Here is a tiny trained network, its code and every weight. The questions are about switching its units off for an input and a target symbol, where a switched-off unit gives its printed mean instead of its output.

import numpy as np


def w(rows, s, z=0):
    codes = np.array(rows[::2]) - 128.0
    scale = np.full(codes.shape[1], s)
    scale[-1] = z or s
    return codes * scale


def f(y):
    return np.maximum(y, 0)


def softmax(a):
    e = np.exp(a - a.max(-1, keepdims=True))
    return e / e.sum(-1, keepdims=True)


def log_softmax(a):
    a = a - a.max(-1, keepdims=True)
    return a - np.log(np.exp(a).sum(-1, keepdims=True))


def net(x, mask):
    ids = ['δηθμστφψ'.index(c) for c in x.split()]
    T = len(ids)
    res = E[ids] + P[:T]
    u = 0
    for l in range(2):
        r = res
        for j in range(2):
            rows = slice(2 * j, 2 * j + 2)
            q, k, v = (r @ M[l][rows].T for M in (Q, K, V))
            z = softmax(np.where(np.tri(T) > 0, q @ k.T / 2**0.5, -1e9)) @ v
            o = O[l][rows]
            res = res + np.where(mask[u + j], z, o[:, -1]) @ o[:, :-1]
        u += 2
        y = f(res @ A[l][:, :-1].T + A[l][:, -1])
        res = res + np.where(mask[u : u + 12], y, B[l][:, -1]) @ B[l][:, :-1]
        u += 12
    return log_softmax(res[-1] @ U[:, :-1].T + U[:, -1])


Q, K, V, O, A, B = {}, {}, {}, {}, {}, {}
E = w([
[148,83,252,129,114],'δ',
[179,167,135,69,110],'η',
[40,134,118,151,168],'θ',
[231,110,184,224,171],'μ',
[64,111,171,206,124],'σ',
[168,129,54,85,111],'τ',
[132,147,54,130,119],'φ',
[173,111,218,60,32],'ψ',
],0.0039)
P = w([
[139,140,125,108,98],'0',
[156,228,138,150,64],'1',
[108,122,114,183,155],'2',
[135,82,114,95,88],'3',
[128,144,166,81,237],'4',
[116,80,118,188,161],'5',
[132,43,104,98,49],'6',
[196,254,138,136,94],'7',
],0.0043)
Q[0] = w([
[74,124,190,175,255],'0.h0',
[129,226,106,57,120],'0.h0',
[90,35,113,104,105],'0.h1',
[118,101,126,78,146],'0.h1',
],0.036)
K[0] = w([
[162,129,50,46,68],'0.h0',
[96,251,179,95,235],'0.h0',
[182,81,169,214,97],'0.h1',
[120,158,142,195,98],'0.h1',
],0.029)
V[0] = w([
[254,72,155,187,150],'0.h0',
[128,103,108,104,164],'0.h0',
[124,151,109,77,125],'0.h1',
[86,185,110,54,137],'0.h1',
],0.0089)
O[0] = w([
[253,30,108,232,95,138],'0.h0',
[140,180,105,148,144,42],'0.h0',
[123,231,136,128,89,253],'0.h1',
[109,251,155,108,178,220],'0.h1',
],0.0048,0.00031)
A[0] = w([
[104,166,185,206,108,74],'0.n0',
[64,110,147,206,142,114],'0.n1',
[79,113,93,26,100,95],'0.n2',
[177,208,115,144,106,254],'0.n3',
[151,124,137,69,225,58],'0.n4',
[83,149,74,161,135,34],'0.n5',
[54,151,5,197,169,98],'0.n6',
[103,97,187,142,176,20],'0.n7',
[44,91,196,160,117,159],'0.n8',
[23,138,114,255,153,115],'0.n9',
[104,154,155,71,101,102],'0.n10',
[148,163,122,207,157,19],'0.n11',
],0.0094,0.00097)
B[0] = w([
[109,186,109,177,85,155],'0.n0',
[94,155,116,64,133,155],'0.n1',
[27,151,115,141,99,181],'0.n2',
[176,191,86,139,99,250],'0.n3',
[95,161,135,141,227,155],'0.n4',
[183,80,134,129,150,146],'0.n5',
[146,86,149,250,118,195],'0.n6',
[58,136,126,163,163,141],'0.n7',
[53,79,128,153,99,168],'0.n8',
[188,103,139,13,112,178],'0.n9',
[112,154,153,153,113,166],'0.n10',
[152,131,146,74,127,145],'0.n11',
],0.018,0.0022)
Q[1] = w([
[165,185,175,126,253],'1.h0',
[132,62,159,183,174],'1.h0',
[86,141,104,163,70],'1.h1',
[169,166,131,151,85],'1.h1',
],0.031)
K[1] = w([
[198,254,146,126,91],'1.h0',
[185,109,133,228,51],'1.h0',
[72,28,132,113,195],'1.h1',
[140,125,158,128,212],'1.h1',
],0.024)
V[1] = w([
[142,122,2,154,155],'1.h0',
[133,111,145,252,129],'1.h0',
[83,86,96,153,140],'1.h1',
[159,151,164,163,134],'1.h1',
],0.024)
O[1] = w([
[183,190,248,172,128,192],'1.h0',
[111,87,75,239,64,251],'1.h0',
[100,110,166,168,161,101],'1.h1',
[120,139,113,107,43,155],'1.h1',
],0.014,0.0026)
A[1] = w([
[107,194,90,151,175,128],'1.n0',
[31,204,113,194,159,205],'1.n1',
[144,169,165,93,104,199],'1.n2',
[116,147,134,37,96,174],'1.n3',
[128,145,133,58,205,4],'1.n4',
[91,107,49,114,108,191],'1.n5',
[183,99,111,89,76,130],'1.n6',
[132,148,133,144,59,125],'1.n7',
[3,179,139,137,145,65],'1.n8',
[214,31,178,117,135,79],'1.n9',
[127,165,176,129,209,175],'1.n10',
[107,125,117,169,135,67],'1.n11',
],0.013,0.0033)
B[1] = w([
[77,89,124,69,122,167],'1.n0',
[2,161,85,130,190,218],'1.n1',
[137,172,118,211,157,211],'1.n2',
[148,195,66,63,134,205],'1.n3',
[153,15,149,192,215,183],'1.n4',
[92,113,224,130,62,238],'1.n5',
[199,121,83,98,98,176],'1.n6',
[150,72,110,174,158,244],'1.n7',
[143,116,40,46,154,172],'1.n8',
[138,74,69,84,46,144],'1.n9',
[155,137,221,48,93,195],'1.n10',
[174,180,155,133,144,180],'1.n11',
],0.02,0.011)
U = w([
[73,93,249,154,64,170],'δ',
[175,182,8,91,151,3],'η',
[40,164,52,56,172,194],'θ',
[214,52,87,153,70,138],'μ',
[155,46,144,92,193,68],'σ',
[185,212,215,122,142,234],'τ',
[107,129,96,252,223,102],'φ',
[151,144,101,31,33,53],'ψ',
],0.003,0.0029)

Each question gives the input, a string of symbols that net reads in full, and the target symbol t.
The units are the heads (2 rows each of Q, K, V and O) and the neurons (one row each of A and B). Each row of codes is followed by its name. A weight is (code - 128) times the scale printed after its matrix; where a second scale follows, it is the last column's (O, A, B and U).
mask holds one flag per unit, layer by layer, with each layer's heads first. A switched-off unit (its flag False) gives its mean, the last column of its rows in O or B, instead of its output. The means were averaged over made-up inputs and are rounded, as every weight is.
A unit's drop is (log p(t) with every unit on - log p(t) with that unit switched off) / (log p(t) with every unit on - log p(t) with every unit switched off).
The circuit of an input: a set's keep is (log p(t) with only the set's units on - log p(t) with every unit switched off) / (log p(t) with every unit on - log p(t) with every unit switched off). Starting from the 12 units with the biggest drops (on a tie, the unit counted first), units are removed one at a time, each time the one whose removal leaves the highest keep (on an exact tie, the one counted first), for as long as the keep stays at least 0.8.
circuit, biggest first: the units of the circuit, biggest drop first
unit that matters most: the unit with the biggest drop
k most important neurons: the k neurons with the biggest drops, biggest first
top k neurons in layer l: the k neurons of layer l with the biggest drops, biggest first
input φ μ τ η φ τ τ, target μ: unit that matters most -> 0.h0
input τ μ τ ψ τ τ σ, target σ: 3 most important neurons -> [0.n6; 0.n9; 0.n1]
input τ φ τ τ τ τ ψ τ, target τ: circuit, biggest first -> [1.h0; 0.n6; 1.n10]
input φ τ θ δ μ τ, target φ: circuit, biggest first -> [0.n6; 1.h0; 1.n1]
input τ σ τ τ τ τ τ, target σ: circuit, biggest first -> [1.h0; 0.n6; 1.n4]
input ψ θ τ φ τ δ τ ψ, target τ: 3 most important neurons -> [0.n6; 1.n10; 0.n4]
input τ φ η, target τ: circuit, biggest first -> [0.n6; 1.h0; 1.n10]
input φ ψ η τ σ ψ, target δ: circuit, biggest first -> [1.h0; 1.n5; 0.n8]
input δ τ τ φ δ, target τ: circuit, biggest first -> [1.h0; 0.n6; 0.n3; 1.n10]
input τ θ σ θ φ τ τ φ, target φ: 2 most important neurons -> [0.n6; 0.n4]
input φ τ ψ δ ψ ψ τ, target δ: circuit, biggest first -> [1.n5; 0.n8; 1.h0]
input τ φ τ τ τ ψ τ ψ, target τ: circuit, biggest first -> [1.h0; 0.n6; 1.n10]
input φ μ δ μ ψ θ ψ, target θ: 2 most important neurons -> [0.n6; 0.n9]
input τ σ φ μ δ, target σ: unit that matters most -> 1.n4
input τ δ φ τ σ, target δ: circuit, biggest first -> [1.h0; 0.n4; 1.n5]
input τ σ σ τ, target σ: top 3 neurons in layer 0 -> [0.n9; 0.n1; 0.n8]
input δ σ τ θ δ τ φ, target δ: circuit, biggest first -> [1.h0; 1.n5; 0.n7]
input τ θ τ τ, target θ: 4 most important neurons -> [0.n2; 0.n9; 0.n10; 1.n8]
input τ η δ δ τ, target η: top 2 neurons in layer 0 -> [0.n3; 0.n6]
input τ φ σ τ φ φ σ, target σ: circuit, biggest first -> [0.n9; 1.h0; 0.n1; 1.n4]
input σ θ φ, target μ: 4 most important neurons -> [0.n9; 0.n6; 0.n2; 0.n5]
input σ φ τ δ θ, target φ: unit that matters most -> 1.h0
input θ τ φ φ τ τ θ θ, target τ: circuit, biggest first -> [1.h0; 0.n6; 1.n10; 1.n2]
input θ τ δ φ σ θ, target ψ: top 3 neurons in layer 0 -> [0.n9; 0.n6; 0.n1]
input τ η μ, target η: top 2 neurons in layer 0 -> [0.n9; 0.n11]
input θ μ δ δ σ ψ, target δ: circuit, biggest first -> [1.n5; 1.h0; 0.n3]
input τ φ ψ θ σ σ τ φ, target σ: circuit, biggest first -> [0.n9; 1.h0; 1.n4; 0.n1]
input η τ δ τ τ τ φ τ, target τ: top 2 neurons in layer 1 -> [1.n10; 1.n2]
input θ ψ φ φ φ, target ψ: top neuron in layer 0 -> [0.n4]
